Below is a small trained network, with its code and all its weights. Each question gives an input and a target symbol and asks what happens when units are switched off, that is, made to give their printed mean instead of their output.

import numpy as np


def w(rows, s, z=0):
    codes = np.array(rows[::2]) - 128.0
    scale = np.full(codes.shape[1], s)
    scale[-1] = z or s
    return codes * scale


def f(y):
    return np.maximum(y, 0)


def softmax(a):
    e = np.exp(a - a.max(-1, keepdims=True))
    return e / e.sum(-1, keepdims=True)


def log_softmax(a):
    a = a - a.max(-1, keepdims=True)
    return a - np.log(np.exp(a).sum(-1, keepdims=True))


def net(x, mask):
    ids = ['ΓΩαδεζηθλμτ'.index(c) for c in x.split()]
    T = len(ids)
    res = E[ids] + P[:T]
    u = 0
    for l in range(2):
        r = res
        for j in range(2):
            rows = slice(4 * j, 4 * j + 4)
            q, k, v = (r @ M[l][rows].T for M in (Q, K, V))
            z = softmax(np.where(np.tri(T) > 0, q @ k.T / 4**0.5, -1e9)) @ v
            o = O[l][rows]
            res = res + np.where(mask[u + j], z, o[:, -1]) @ o[:, :-1]
        u += 2
        y = f(res @ A[l][:, :-1].T + A[l][:, -1])
        res = res + np.where(mask[u : u + 4], y, B[l][:, -1]) @ B[l][:, :-1]
        u += 4
    return log_softmax(res[-1] @ U[:, :-1].T + U[:, -1])


Q, K, V, O, A, B = {}, {}, {}, {}, {}, {}
E = w([
[55,74,97,50,223,113,86,101,157,95,138,196],'Γ',
[73,158,74,76,117,100,70,125,167,149,47,30],'Ω',
[23,109,140,96,112,150,105,129,172,208,2,41],'α',
[144,169,170,113,87,158,175,95,153,104,143,144],'δ',
[98,94,178,160,119,125,173,142,155,204,92,130],'ε',
[159,112,184,56,182,105,30,110,135,75,140,68],'ζ',
[96,147,90,167,143,124,118,100,110,202,67,110],'η',
[122,177,195,165,158,127,139,128,121,166,150,151],'θ',
[110,171,85,71,91,116,123,154,127,71,119,105],'λ',
[56,205,115,116,133,98,65,183,76,128,127,125],'μ',
[162,96,128,112,123,101,173,130,202,143,97,77],'τ',
],0.016)
P = w([
[159,139,139,94,84,93,111,160,154,196,146,167],'0',
[114,179,102,94,158,144,169,101,124,143,207,98],'1',
[117,178,116,144,196,191,127,166,187,64,79,159],'2',
[109,146,163,84,134,28,157,54,96,109,82,186],'3',
[93,133,111,87,163,138,165,78,110,128,209,93],'4',
[88,113,128,190,162,168,107,156,180,45,115,150],'5',
[97,109,169,72,138,17,152,38,86,89,76,195],'6',
[74,99,111,82,168,136,158,59,95,113,213,93],'7',
[57,77,132,250,115,127,103,164,190,45,171,157],'8',
],0.014)
Q[0] = w([
[177,119,92,87,78,120,158,130,88,144,166,127],'0.h0',
[28,142,109,73,186,87,80,112,128,139,118,138],'0.h0',
[3,102,151,37,150,86,70,173,144,62,113,190],'0.h0',
[136,75,147,115,95,132,79,126,54,132,69,142],'0.h0',
[196,168,82,112,78,156,48,186,119,77,185,112],'0.h1',
[91,137,163,66,123,79,195,83,211,30,113,135],'0.h1',
[170,122,247,144,125,205,152,105,128,108,183,171],'0.h1',
[100,195,134,191,228,87,29,88,92,142,127,216],'0.h1',
],0.027)
K[0] = w([
[100,135,122,58,140,144,151,105,107,104,165,110],'0.h0',
[147,106,164,132,73,86,93,133,143,176,162,158],'0.h0',
[157,112,93,136,84,92,52,175,161,196,144,150],'0.h0',
[57,134,114,101,136,120,91,143,116,111,148,169],'0.h0',
[140,162,104,79,111,95,50,164,119,18,177,135],'0.h1',
[186,127,131,62,82,115,185,136,163,101,147,107],'0.h1',
[169,122,253,137,147,171,156,116,140,111,178,175],'0.h1',
[143,188,137,159,182,114,33,104,66,184,157,148],'0.h1',
],0.035)
V[0] = w([
[160,125,123,143,119,101,121,123,122,128,134,123],'0.h0',
[147,129,103,143,104,109,122,148,145,124,111,181],'0.h0',
[114,131,155,133,141,137,129,117,134,121,115,150],'0.h0',
[153,135,120,131,115,102,125,133,117,137,131,141],'0.h0',
[151,142,147,62,122,139,153,118,100,180,111,127],'0.h1',
[170,180,157,83,128,120,149,117,71,185,112,82],'0.h1',
[168,147,123,57,143,162,140,150,108,169,129,147],'0.h1',
[100,129,133,254,89,75,102,120,185,61,134,96],'0.h1',
],0.0077)
O[0] = w([
[157,108,142,119,121,102,203,153,136,103,129,156,115],'0.h0',
[115,151,96,181,151,118,195,189,151,89,88,95,179],'0.h0',
[100,87,140,121,158,160,108,104,125,111,105,141,121],'0.h0',
[135,116,126,141,146,107,205,155,124,109,124,143,168],'0.h0',
[126,91,139,180,38,71,160,153,136,103,168,97,228],'0.h1',
[167,39,142,163,49,86,186,163,145,56,252,125,253],'0.h1',
[72,104,102,174,106,61,71,80,141,135,177,122,150],'0.h1',
[158,154,128,16,187,196,175,182,83,126,49,166,47],'0.h1',
],0.0026,0.003)
A[0] = w([
[145,128,67,173,165,162,177,133,8,181,159,91,13],'0.n0',
[197,24,132,125,116,111,75,169,174,202,45,128,11],'0.n1',
[179,108,103,175,79,128,80,230,16,191,137,181,20],'0.n2',
[223,191,154,49,154,244,122,177,78,188,45,140,4],'0.n3',
],0.011,0.0027)
B[0] = w([
[142,26,108,140,181,145,254,190,64,140,142,136,186],'0.n0',
[190,167,126,156,142,162,157,91,53,92,181,202,246],'0.n1',
[136,209,135,98,209,111,37,146,141,114,117,66,152],'0.n2',
[165,99,157,8,87,144,203,207,127,119,184,184,252],'0.n3',
],0.0076,0.0031)
Q[1] = w([
[59,148,146,166,141,104,171,54,143,102,121,101],'1.h0',
[145,140,139,198,77,145,81,207,200,98,70,199],'1.h0',
[139,99,125,88,118,5,96,52,59,127,44,217],'1.h0',
[91,93,105,210,94,138,102,117,130,118,204,65],'1.h0',
[89,117,86,115,185,151,154,112,154,136,184,107],'1.h1',
[110,126,155,111,143,62,162,84,90,104,103,122],'1.h1',
[155,119,116,132,103,175,132,149,102,150,184,38],'1.h1',
[93,125,137,125,158,170,158,112,114,130,175,99],'1.h1',
],0.026)
K[1] = w([
[94,136,85,153,134,95,67,57,147,114,178,142],'1.h0',
[168,245,132,211,47,156,169,158,41,135,76,29],'1.h0',
[254,115,50,108,14,56,64,173,138,218,173,152],'1.h0',
[75,89,89,139,156,103,162,81,99,117,190,39],'1.h0',
[105,54,125,69,190,135,86,70,136,102,145,155],'1.h1',
[185,62,131,134,148,115,50,161,119,121,139,119],'1.h1',
[116,82,171,138,149,126,119,147,94,54,128,68],'1.h1',
[108,66,174,111,146,157,110,102,91,90,137,141],'1.h1',
],0.024)
V[1] = w([
[111,177,167,76,107,154,126,77,105,202,143,184],'1.h0',
[105,196,159,146,147,233,103,28,66,126,108,110],'1.h0',
[77,179,139,222,106,119,172,161,135,117,107,108],'1.h0',
[138,80,184,153,7,140,140,175,95,124,138,86],'1.h0',
[215,173,156,146,223,142,112,125,2,70,164,122],'1.h1',
[203,113,27,134,118,169,210,45,134,131,110,156],'1.h1',
[236,117,169,17,168,104,116,75,188,220,99,56],'1.h1',
[139,58,237,217,185,101,141,167,254,127,152,134],'1.h1',
],0.015)
O[1] = w([
[129,127,198,84,85,190,156,84,151,135,92,136,232],'1.h0',
[166,195,104,118,49,205,90,63,150,123,138,106,49],'1.h0',
[96,119,131,138,171,131,43,81,87,118,159,112,38],'1.h0',
[152,69,207,159,129,60,133,92,128,137,145,144,2],'1.h0',
[186,190,109,155,95,126,39,176,8,135,84,93,130],'1.h1',
[146,139,25,119,161,99,141,24,133,154,103,190,60],'1.h1',
[161,40,2,159,122,137,142,151,103,76,170,104,203],'1.h1',
[169,18,169,78,171,249,56,87,123,181,114,123,140],'1.h1',
],0.0093,0.0076)
A[1] = w([
[119,116,124,220,149,205,80,251,192,30,61,144,2],'1.n0',
[98,102,127,228,155,188,122,212,215,27,107,129,132],'1.n1',
[115,106,172,202,176,222,83,198,198,59,57,144,147],'1.n2',
[161,137,169,229,97,128,50,194,174,25,3,219,40],'1.n3',
],0.015,0.0053)
B[1] = w([
[67,83,184,93,150,102,246,37,153,101,175,91,244],'1.n0',
[175,185,150,165,120,183,1,126,98,224,39,121,255],'1.n1',
[139,179,34,165,115,86,207,153,85,89,121,112,240],'1.n2',
[122,48,37,127,133,169,34,98,244,207,84,243,165],'1.n3',
],0.0066,0.032)
U = w([
[157,172,113,77,194,162,145,223,113,105,77,167,210],'Γ',
[160,177,22,251,153,148,45,155,102,41,78,137,151],'Ω',
[91,111,125,220,114,153,80,122,129,134,116,124,85],'α',
[148,175,128,87,49,84,127,55,84,180,183,148,63],'δ',
[107,93,158,110,139,98,137,123,104,170,193,147,93],'ε',
[156,101,112,159,82,100,118,178,37,101,144,81,162],'ζ',
[169,144,69,81,132,22,127,109,2,248,142,152,3],'η',
[182,145,168,62,129,130,52,140,16,196,96,158,100],'θ',
[116,135,67,190,77,40,154,181,108,71,168,141,103],'λ',
[138,136,169,141,119,49,75,231,74,149,121,139,197],'μ',
[158,56,40,145,98,93,112,198,130,145,154,131,83],'τ',
],0.005,0.0068)

Each question gives the input, a string of symbols that net reads in full, and the target symbol t.
The units are the heads (4 rows each of Q, K, V and O) and the neurons (one row each of A and B). Each row of codes is followed by its name. A weight is (code - 128) times the scale printed after its matrix; where a second scale follows, it is the last column's (O, A, B and U).
mask holds one flag per unit, layer by layer, with each layer's heads first. A switched-off unit (its flag False) gives its mean, the last column of its rows in O or B, instead of its output. The means were averaged over made-up inputs and are rounded, as every weight is.
A unit's drop is (log p(t) with every unit on - log p(t) with that unit switched off) / (log p(t) with every unit on - log p(t) with every unit switched off).
The circuit of an input: a set's keep is (log p(t) with only the set's units on - log p(t) with every unit switched off) / (log p(t) with every unit on - log p(t) with every unit switched off). Starting from all 12 units, units are removed one at a time, each time the one whose removal leaves the highest keep (on an exact tie, the one counted first), for as long as the keep stays at least 0.8.
units of the circuit, in order: the units of the circuit, biggest drop first
most important unit: the unit with the biggest drop
k most important neurons: the k neurons with the biggest drops, biggest first
k most important neurons of layer l: the k neurons of layer l with the biggest drops, biggest first
which heads matter: for each layer, one digit per head in row order, 1 if its drop is at least 0.15 and else 0, layers parted by /
input ζ τ θ Γ Ω δ ζ, target τ: which heads matter -> 00 / 01
input Ω μ Ω α, target λ: which heads matter -> 00 / 01
input λ α η Γ λ α Ω η, target Γ: most important unit -> 1.h0
input α τ ε Γ Ω Γ Ω η ζ, target Γ: which heads matter -> 01 / 00
input α ζ θ ζ δ η, target Γ: which heads matter -> 01 / 00
input α Γ η ζ Ω, target ζ: units of the circuit, in order -> [1.n0, 1.h1]
input τ θ μ θ μ Γ η, target η: units of the circuit, in order -> [0.n1, 1.h1]
input Γ λ η Γ λ, target Γ: which heads matter -> 00 / 10
input λ τ λ τ τ ζ θ, target μ: which heads matter -> 00 / 11
input Γ α Ω α Ω η ε ζ, target ζ: units of the circuit, in order -> [1.h1, 1.n0]
input θ τ τ ζ ε ε ζ, target ζ: 2 most important neurons of layer 0 -> [0.n2, 0.n1]
input α λ λ Ω, target δ: units of the circuit, in order -> [0.n1, 1.h0]
input θ μ α δ Ω, target Ω: units of the circuit, in order -> [1.h1, 1.n1, 1.n0]
input δ μ λ ε μ Γ Γ α ε, target Ω: which heads matter -> 00 / 10
input δ η ε τ ε ε δ, target ε: which heads matter -> 00 / 11
input ε Ω μ θ, target θ: 3 most important neurons -> [0.n1, 1.n2, 1.n0]
input τ τ τ Ω, target η: which heads matter -> 00 / 11
input α Γ ε ζ, target δ: most important unit -> 0.n1
input η η Ω Ω μ τ, target Γ: which heads matter -> 01 / 00
input Γ Γ Γ θ Ω, target Γ: most important unit -> 1.h0
input ζ η η τ δ Ω Ω, target τ: 3 most important neurons -> [1.n3, 0.n1, 1.n1]
input Γ Ω Ω ε α, target Γ: which heads matter -> 00 / 10
input η Γ δ λ Ω α α, target Ω: 2 most important neurons -> [0.n2, 0.n1]
input θ μ τ δ, target ζ: which heads matter -> 00 / 01
input ζ δ θ τ α ε, target Γ: 2 most important neurons of layer 1 -> [1.n1, 1.n0]
input μ θ Ω Ω η, target η: units of the circuit, in order -> [0.n0, 1.h1]
input Ω α θ Γ, target λ: units of the circuit, in order -> [1.h1]
input ζ ε δ ε, target τ: units of the circuit, in order -> [1.n3, 1.h1, 1.h0]
